(in the rows, 128 means zero)
122, 144, 115, 103, 138, 131, 133, 129, 128, 105, 141, 74, 151, 119, 112, 155, 159, 82, 119, 126, 59, 137, 119, 119, 121, 148, 129, 134, 150, 134, 128, 114, 152, 130 -> Mefu
125, 105, 124, 145, 100, 107, 149, 102, 105, 127, 123, 120, 95, 127, 152, 161, 122, 101, 186, 118, 132, 108, 136, 148, 128, 79, 75, 111, 107, 140, 114, 120, 161, 156 -> Sete
120, 95, 144, 139, 166, 103, 109, 153, 140, 142, 130, 138, 112, 133, 149, 134, 148, 84, 133, 105, 156, 118, 167, 135, 120, 84, 123, 146, 126, 139, 121, 136, 123, 157 -> vemu
164, 131, 121, 112, 139, 159, 126, 117, 138, 129, 143, 173, 116, 100, 114, 136, 182, 101, 122, 113, 75, 131, 132, 133, 99, 126, 103, 165, 160, 144, 134, 128, 135, 162 -> batas
92, 100, 102, 125, 150, 101, 129, 128, 105, 117, 120, 75, 135, 111, 128, 141, 124, 110, 149, 142, 130, 158, 136, 128, 140, 115, 145, 125, 122, 111, 97, 109, 131, 102 -> Nipe
126, 143, 119, 117, 119, 73, 121, 102, 134, 118, 136, 77, 102, 150, 168, 168, 155, 90, 148, 103, 120, 115, 163, 115, 105, 81, 119, 159, 104, 107, 143, 140, 191, 112 -> guri
119, 119, 136, 91, 132, 101, 108, 126, 168, 90, 128, 68, 122, 122, 93, 146, 129, 132, 129, 137, 154, 116, 140, 136, 158, 124, 132, 147, 132, 109, 117, 136, 133, 102 -> Sete
175, 170, 130, 116, 99, 141, 111, 101, 143, 157, 144, 147, 103, 119, 127, 135, 169, 138, 106, 118, 88, 96, 119, 101, 108, 148, 118, 161, 122, 124, 158, 139, 162, 134 -> minum
129, 114, 168, 104, 150, 125, 90, 160, 193, 151, 111, 175, 100, 149, 139, 105, 116, 126, 106, 98, 162, 67, 207, 131, 117, 101, 124, 161, 140, 149, 149, 170, 112, 148 -> nuv
106, 124, 127, 147, 141, 163, 150, 155, 127, 144, 139, 157, 181, 147, 133, 103, 120, 97, 117, 129, 71, 106, 125, 143, 115, 171, 126, 87, 166, 169, 112, 109, 103, 150 -> fiv
140, 117, 140, 141, 166, 95, 84, 157, 100, 104, 162, 142, 143, 96, 127, 156, 152, 119, 102, 134, 223, 151, 72, 133, 147, 134, 176, 126, 80, 85, 112, 120, 102, 118 -> neda
133, 122, 119, 171, 123, 138, 148, 125, 99, 155, 137, 176, 140, 123, 147, 126, 137, 118, 137, 143, 93, 135, 101, 123, 120, 161, 121, 111, 131, 132, 132, 114, 128, 136 -> batas
157, 165, 139, 99, 126, 132, 95, 133, 156, 119, 156, 136, 126, 140, 109, 127, 146, 149, 79, 127, 117, 101, 119, 110, 128, 156, 154, 156, 120, 111, 158, 142, 139, 118 -> neda
109, 116, 107, 124, 135, 141, 136, 132, 126, 131, 124, 121, 133, 122, 121, 118, 126, 118, 132, 131, 83, 143, 143, 121, 126, 126, 126, 134, 145, 140, 115, 116, 129, 129 -> Nipe
126, 132, 147, 98, 153, 118, 92, 159, 146, 92, 163, 81, 161, 120, 83, 139, 141, 148, 67, 163, 156, 136, 102, 126, 166, 168, 165, 135, 135, 96, 125, 130, 81, 84 -> vemu
111, 113, 95, 116, 146, 99, 119, 112, 102, 103, 122, 66, 132, 89, 123, 166, 149, 85, 161, 124, 121, 183, 110, 140, 139, 106, 138, 151, 123, 104, 91, 110, 172, 118 -> Sud
107, 110, 129, 127, 134, 138, 139, 127, 111, 98, 110, 110, 133, 102, 102, 116, 120, 134, 126, 151, 132, 162, 114, 148, 153, 135, 124, 107, 134, 117, 111, 112, 95, 112 -> nir
100, 136, 150, 101, 156, 91, 119, 158, 137, 75, 168, 63, 163, 165, 126, 154, 101, 121, 73, 139, 157, 97, 142, 130, 133, 111, 137, 91, 102, 117, 130, 141, 116, 91 -> neda
154, 150, 137, 129, 87, 146, 129, 103, 161, 153, 120, 167, 95, 162, 143, 102, 128, 154, 131, 118, 102, 88, 158, 118, 101, 119, 113, 154, 133, 138, 162, 146, 144, 129 -> guri
142, 116, 111, 134, 139, 129, 117, 119, 80, 123, 148, 135, 134, 71, 125, 164, 167, 69, 145, 112, 103, 164, 84, 146, 121, 113, 111, 143, 121, 130, 94, 103, 145, 161 -> Sud
137, 149, 85, 109, 112, 118, 142, 94, 81, 98, 148, 73, 142, 102, 122, 195, 171, 100, 135, 131, 64, 157, 91, 128, 126, 146, 120, 149, 133, 121, 109, 108, 171, 130 -> Suf
109, 133, 81, 110, 91, 96, 149, 74, 92, 94, 114, 39, 109, 112, 127, 174, 122, 115, 171, 138, 94, 176, 116, 130, 135, 91, 103, 141, 114, 103, 114, 119, 201, 100 -> Sud
144, 136, 129, 140, 125, 115, 111, 129, 101, 133, 150, 120, 128, 116, 131, 152, 165, 126, 116, 142, 137, 143, 90, 123, 135, 144, 146, 134, 113, 104, 129, 128, 126, 126 -> vemu
135, 145, 137, 130, 143, 115, 99, 153, 125, 132, 161, 123, 164, 124, 131, 144, 138, 119, 101, 133, 132, 146, 88, 120, 139, 159, 151, 123, 118, 110, 122, 126, 133, 117 -> Sud
146, 133, 125, 130, 107, 141, 106, 131, 113, 136, 133, 163, 135, 97, 95, 112, 121, 199, 115, 165, 166, 167, 70, 114, 171, 182, 166, 134, 111, 94, 129, 120, 86, 94 -> Nipe
147, 141, 122, 127, 129, 144, 120, 131, 119, 156, 153, 150, 118, 124, 142, 139, 160, 95, 125, 106, 61, 117, 137, 113, 98, 115, 109, 145, 132, 146, 129, 120, 146, 157 -> Nipe
134, 113, 168, 101, 124, 89, 86, 119, 154, 106, 138, 111, 106, 107, 109, 137, 104, 175, 91, 158, 242, 98, 133, 132, 163, 113, 131, 124, 81, 98, 130, 163, 90, 81 -> minum
108, 134, 101, 180, 119, 140, 131, 151, 148, 192, 90, 178, 157, 157, 147, 69, 127, 147, 154, 129, 116, 123, 112, 100, 129, 222, 193, 126, 149, 126, 140, 126, 137, 122 -> fiv
117, 128, 137, 116, 111, 109, 121, 125, 154, 130, 126, 115, 114, 154, 137, 125, 109, 135, 132, 126, 152, 94, 158, 132, 126, 120, 119, 124, 118, 127, 134, 144, 134, 113 -> fiv
170, 157, 126, 113, 117, 130, 134, 106, 120, 137, 172, 149, 104, 130, 148, 174, 189, 69, 120, 97, 39, 92, 143, 118, 70, 100, 68, 150, 131, 151, 152, 133, 171, 168 -> batas
120, 107, 127, 133, 125, 117, 132, 114, 143, 124, 110, 126, 109, 141, 146, 122, 122, 116, 150, 117, 139, 118, 168, 137, 112, 84, 120, 144, 133, 130, 124, 133, 135, 121 -> guri
129, 143, 153, 91, 124, 100, 102, 133, 164, 119, 146, 94, 126, 152, 118, 137, 126, 128, 99, 122, 150, 73, 156, 129, 120, 128, 125, 132, 117, 121, 137, 152, 121, 102 -> fiv
133, 128, 131, 122, 105, 123, 129, 107, 122, 137, 116, 152, 88, 116, 147, 141, 136, 118, 141, 110, 110, 112, 157, 137, 118, 98, 87, 152, 123, 142, 143, 148, 157, 152 -> nuv
146, 154, 118, 130, 99, 126, 138, 101, 94, 133, 126, 118, 102, 111, 138, 145, 170, 108, 141, 116, 77, 141, 113, 128, 101, 123, 100, 136, 118, 113, 139, 123, 169, 144 -> nir
105, 155, 121, 92, 95, 97, 127, 102, 158, 106, 108, 46, 113, 169, 114, 134, 106, 192, 127, 164, 138, 132, 142, 111, 162, 137, 149, 137, 117, 89, 159, 158, 156, 66 -> vemu
129, 121, 108, 153, 113, 123, 122, 109, 109, 163, 95, 169, 93, 101, 156, 131, 149, 112, 169, 108, 111, 131, 134, 124, 125, 129, 122, 166, 125, 126, 137, 133, 168, 155 -> nuv
130, 131, 123, 103, 131, 125, 114, 127, 145, 121, 134, 120, 129, 121, 115, 135, 153, 113, 128, 121, 126, 119, 131, 133, 128, 147, 140, 144, 136, 126, 123, 128, 132, 127 -> fiv
135, 105, 148, 175, 128, 123, 115, 150, 148, 181, 118, 191, 116, 139, 155, 105, 127, 112, 159, 109, 150, 95, 132, 125, 123, 134, 131, 131, 126, 142, 125, 128, 134, 166 -> Sete
131, 105, 102, 163, 143, 164, 143, 135, 75, 155, 141, 176, 139, 96, 137, 132, 158, 75, 147, 114, 69, 155, 108, 133, 112, 129, 116, 121, 136, 154, 98, 83, 115, 172 -> Nipe
138, 158, 129, 125, 115, 119, 124, 128, 125, 138, 138, 106, 147, 131, 129, 142, 154, 118, 117, 132, 92, 125, 101, 104, 118, 166, 143, 128, 128, 119, 143, 128, 151, 121 -> Mefu
77, 103, 118, 131, 177, 95, 116, 169, 128, 120, 117, 69, 177, 128, 121, 118, 111, 131, 124, 148, 165, 158, 127, 117, 152, 148, 186, 115, 130, 100, 97, 117, 101, 78 -> Nipe
120, 107, 112, 120, 117, 137, 138, 99, 124, 122, 103, 131, 108, 113, 124, 122, 107, 124, 161, 126, 112, 149, 144, 153, 129, 84, 92, 137, 140, 147, 111, 129, 149, 146 -> Sud
126, 149, 157, 134, 129, 145, 142, 150, 150, 149, 136, 129, 118, 173, 166, 115, 135, 85, 106, 97, 57, 86, 180, 119, 73, 94, 82, 112, 144, 160, 150, 140, 153, 161 -> nir
129, 127, 144, 141, 146, 123, 133, 151, 96, 118, 167, 128, 156, 124, 146, 168, 146, 65, 115, 119, 109, 125, 104, 135, 112, 119, 106, 88, 117, 149, 121, 114, 117, 160 -> Mefu
156, 133, 118, 174, 133, 130, 121, 131, 127, 198, 125, 204, 113, 125, 168, 120, 189, 86, 153, 91, 85, 116, 128, 101, 80, 147, 131, 166, 131, 133, 148, 128, 171, 167 -> batas
156, 157, 119, 126, 111, 108, 101, 116, 131, 158, 128, 133, 123, 131, 139, 150, 159, 145, 129, 120, 131, 123, 107, 105, 123, 163, 162, 175, 115, 103, 138, 141, 165, 123 -> Suf
114, 132, 148, 141, 115, 165, 155, 144, 124, 125, 117, 143, 147, 142, 112, 87, 97, 165, 107, 153, 114, 139, 115, 141, 141, 162, 121, 85, 140, 133, 133, 120, 87, 118 -> nir
159, 129, 149, 140, 127, 149, 123, 128, 114, 138, 153, 166, 131, 105, 126, 131, 140, 129, 100, 131, 135, 111, 104, 134, 116, 125, 106, 116, 125, 141, 124, 126, 98, 144 -> minum
129, 117, 140, 142, 139, 145, 116, 139, 141, 152, 92, 168, 111, 114, 121, 87, 143, 127, 133, 114, 140, 132, 140, 131, 123, 139, 139, 146, 134, 125, 135, 131, 114, 148 -> nir
135, 154, 134, 126, 113, 148, 135, 136, 149, 154, 138, 127, 133, 169, 132, 110, 143, 140, 103, 128, 62, 110, 145, 110, 116, 154, 127, 139, 153, 142, 156, 138, 145, 133 -> vemu
138, 103, 153, 158, 177, 103, 83, 168, 146, 153, 141, 161, 142, 124, 153, 123, 165, 91, 117, 104, 188, 124, 134, 119, 120, 132, 183, 155, 120, 111, 113, 128, 102, 123 -> guri
148, 127, 140, 104, 100, 127, 119, 104, 108, 110, 152, 127, 111, 108, 116, 155, 113, 132, 119, 135, 131, 121, 118, 150, 137, 95, 77, 123, 107, 135, 122, 133, 127, 135 -> Sud
154, 158, 117, 155, 100, 113, 135, 116, 116, 177, 139, 128, 116, 141, 165, 155, 180, 84, 168, 94, 54, 101, 113, 101, 96, 141, 115, 148, 129, 134, 139, 121, 206, 163 -> Sete
163, 151, 154, 145, 112, 125, 98, 127, 145, 186, 122, 185, 85, 134, 156, 108, 165, 120, 122, 99, 110, 100, 144, 106, 100, 133, 125, 156, 113, 121, 162, 151, 159, 157 -> nir
95, 113, 114, 116, 116, 109, 137, 110, 157, 130, 86, 92, 99, 151, 127, 110, 109, 146, 159, 136, 122, 126, 175, 123, 142, 106, 126, 153, 139, 125, 140, 142, 157, 112 -> vemu
123, 97, 106, 168, 137, 144, 153, 129, 103, 144, 111, 176, 139, 107, 130, 110, 135, 127, 158, 142, 123, 159, 107, 138, 125, 155, 133, 121, 145, 131, 115, 107, 113, 136 -> batas
124, 135, 112, 121, 136, 115, 99, 136, 155, 125, 105, 128, 126, 128, 114, 108, 133, 168, 128, 133, 179, 146, 113, 107, 154, 165, 196, 167, 113, 82, 143, 132, 149, 97 -> neda
141, 144, 139, 128, 111, 115, 113, 129, 128, 143, 147, 134, 139, 141, 131, 130, 134, 135, 105, 135, 142, 98, 115, 122, 121, 159, 139, 119, 118, 118, 134, 137, 118, 113 -> fiv
119, 132, 129, 142, 112, 127, 151, 121, 142, 144, 126, 150, 131, 157, 137, 109, 108, 148, 126, 149, 102, 109, 139, 121, 117, 151, 115, 111, 134, 133, 149, 137, 133, 113 -> batas
142, 175, 102, 139, 88, 147, 133, 115, 117, 179, 133, 128, 133, 141, 140, 114, 152, 153, 129, 134, 32, 128, 108, 79, 114, 183, 142, 147, 137, 121, 151, 120, 174, 112 -> Nipe
120, 163, 91, 116, 78, 152, 165, 91, 94, 122, 110, 98, 122, 122, 133, 150, 133, 138, 152, 138, 31, 136, 115, 121, 128, 152, 101, 136, 147, 133, 146, 123, 183, 127 -> nuv
142, 153, 136, 124, 95, 161, 126, 119, 159, 161, 126, 166, 123, 152, 128, 94, 104, 161, 119, 132, 76, 110, 132, 121, 125, 147, 112, 134, 143, 148, 149, 141, 151, 135 -> Sud
92, 81, 133, 134, 136, 142, 157, 141, 113, 91, 128, 127, 158, 117, 106, 126, 86, 109, 120, 157, 138, 143, 120, 145, 154, 129, 109, 72, 140, 160, 104, 101, 65, 124 -> Mefu
139, 133, 120, 103, 154, 86, 96, 123, 139, 93, 166, 83, 135, 102, 132, 180, 202, 59, 113, 95, 103, 147, 140, 125, 119, 104, 129, 181, 127, 106, 115, 119, 163, 112 -> guri
102, 112, 115, 156, 125, 109, 128, 126, 119, 156, 84, 142, 111, 124, 165, 121, 124, 123, 164, 118, 143, 130, 150, 129, 126, 121, 134, 144, 124, 121, 131, 141, 160, 134 -> nuv
119, 132, 119, 135, 136, 138, 124, 156, 106, 129, 150, 113, 176, 117, 104, 120, 129, 150, 99, 156, 112, 160, 84, 113, 148, 184, 166, 114, 133, 108, 110, 105, 93, 91 -> Nipe
142, 154, 118, 66, 141, 98, 101, 119, 136, 77, 161, 45, 144, 115, 95, 191, 173, 117, 89, 131, 117, 138, 118, 128, 132, 141, 147, 170, 128, 101, 115, 135, 147, 99 -> Suf
122, 102, 119, 136, 138, 132, 132, 136, 105, 112, 124, 148, 146, 108, 117, 140, 117, 143, 136, 143, 173, 157, 98, 154, 150, 146, 142, 124, 127, 128, 98, 116, 95, 136 -> Suf
120, 136, 128, 127, 117, 126, 143, 133, 128, 109, 140, 94, 150, 135, 113, 145, 128, 130, 136, 143, 111, 130, 98, 132, 147, 155, 127, 109, 135, 125, 119, 117, 134, 121 -> Sete
118, 114, 129, 161, 130, 171, 152, 143, 92, 143, 126, 189, 144, 115, 145, 124, 122, 103, 131, 123, 86, 122, 119, 147, 124, 141, 99, 102, 147, 170, 120, 112, 102, 171 -> nuv
142, 135, 115, 133, 101, 153, 153, 106, 97, 118, 136, 156, 111, 130, 131, 127, 119, 139, 134, 133, 97, 121, 114, 143, 113, 112, 101, 116, 123, 141, 134, 117, 143, 152 -> neda
146, 164, 140, 133, 110, 126, 104, 136, 133, 151, 116, 140, 127, 122, 121, 108, 154, 168, 112, 136, 139, 145, 90, 105, 140, 187, 169, 144, 114, 85, 154, 140, 135, 108 -> nir
133, 112, 138, 91, 137, 112, 120, 120, 129, 96, 139, 108, 117, 125, 121, 169, 127, 112, 121, 115, 155, 103, 159, 155, 118, 78, 93, 143, 122, 144, 109, 139, 117, 143 -> Suf
134, 148, 73, 117, 90, 155, 155, 77, 100, 115, 100, 117, 106, 114, 111, 133, 139, 146, 168, 134, 64, 159, 102, 121, 131, 141, 138, 157, 135, 115, 137, 107, 185, 129 -> neda
91, 90, 129, 137, 189, 144, 90, 178, 137, 100, 105, 121, 155, 74, 104, 116, 126, 132, 114, 148, 196, 179, 109, 148, 197, 172, 184, 152, 145, 104, 104, 122, 85, 113 -> nuv
123, 100, 155, 147, 171, 139, 98, 174, 131, 133, 141, 166, 171, 108, 117, 105, 113, 126, 98, 139, 183, 146, 97, 151, 144, 146, 153, 110, 131, 131, 97, 125, 72, 133 -> Sud
